[[129 121 136 129 123 130 128 123 106 134]
 [133 129 145 114 128 124 136 123 128 138]]
The entry just left of 114?
A: 145
The top-left entry?
A: 129
The entry just right of 121: 136
The entry just right of the smallest entry is 134
The top entry of the column that holds the smallest entry is 106
The entry just left of the largest entry?
A: 129

Read these off the grid that follows.
1) Give the entry just right of the largest entry.
2) Give the second entry from the end, reading row by row.
3) Give the last entry, reading row by row.
4) Give the entry directly above 124.
5) Give the maximum.
6) Give the entry in the bottom-left corner.
7) Give the smallest entry in the first column.
8) Give the smallest entry in the last column.
[[121 121 114 131 138 115 131 114]
 [127 133 139 125 123 137 128 139]
 [138 134 141 122 118 140 125 139]
 [125 137 145 134 135 142 138 144]
 [110 133 147 127 123 142 131 146]
 [137 121 113 118 113 116 115 113]
 [120 121 112 138 143 116 133 110]
 [117 136 148 132 135 146 140 147]
 [120 127 127 120 120 127 121 126]
 [123 122 122 122 121 121 120 121]
 [143 123 118 126 126 119 123 116]
 [120 137 151 117 114 148 124 150]]
1) 117
2) 124
3) 150
4) 123
5) 151
6) 120
7) 110
8) 110

Read these off the table that follows.
1) Find the 3rd entry on the diagonal from the top-right corner.
2) Find the entry in the top-left corner.
3) Find the entry in the bottom-right corner.
4) Find the smallest entry in the first column.
5) Find the largest entry in the first column.
6) Find the entry directly below the smallest entry.
7) Find the largest entry in the last row.
8) Find the third entry, reading row by row.
[[127 127 128 129 125 130 127 129 127 129 127 127 130 127 128]
 [128 127 128 130 126 128 128 127 130 127 126 129 130 128 130]
 [135 124 126 126 127 130 129 130 130 126 128 135 133 134 120]
 [117 112 102 128 119 135 134 129 128 112 129 126 130 138 148]
 [131 129 127 132 126 127 122 128 130 126 132 127 122 129 127]
 [123 128 120 134 125 126 132 131 136 129 128 128 126 129 132]]
1) 133
2) 127
3) 132
4) 117
5) 135
6) 127
7) 136
8) 128

Questions about the table below. Counting starts at 0.
1) Give the entry directly below the smallest entry.
2) Give the entry just right of the smallest entry.
3) Give the entry just right of 111.
4) Give the entry at row 2, column 0.
5) Give the entry at row 0, column 2.
6) Give the minimum.
7) Give the entry directly above the centre entry.
8) Give the centre entry.
[[150 131 113 115 140 121 124 141 137]
 [115 118 138 122 130 139 144 115 121]
 [107 119 151 137 116 141 139 115 134]
 [122 125 119 110 138 123 136 120 124]
 [149 130 109 118 135 112 118 148 145]
 [146 135 106 113 140 113 119 142 135]
 [115 120 153 142 121 146 140 119 126]
 [115 119 153 143 124 141 135 125 132]
 [124 125 118 109 138 123 136 122 124]
 [148 124 116 120 135 117 123 147 147]
 [146 118 121 119 139 122 127 144 145]
 [149 130 113 119 135 119 121 145 138]
 [124 125 117 108 137 124 137 121 125]
 [127 114 139 128 125 140 142 124 130]
 [124 122 121 111 134 127 139 121 124]]
1) 153
2) 113
3) 134
4) 107
5) 113
6) 106
7) 121
8) 124

(150, 139, 126, 136, 124, 153, 131, 112, 141, 123)
Which number is the entry just left of 126? 139
The maximum is 153
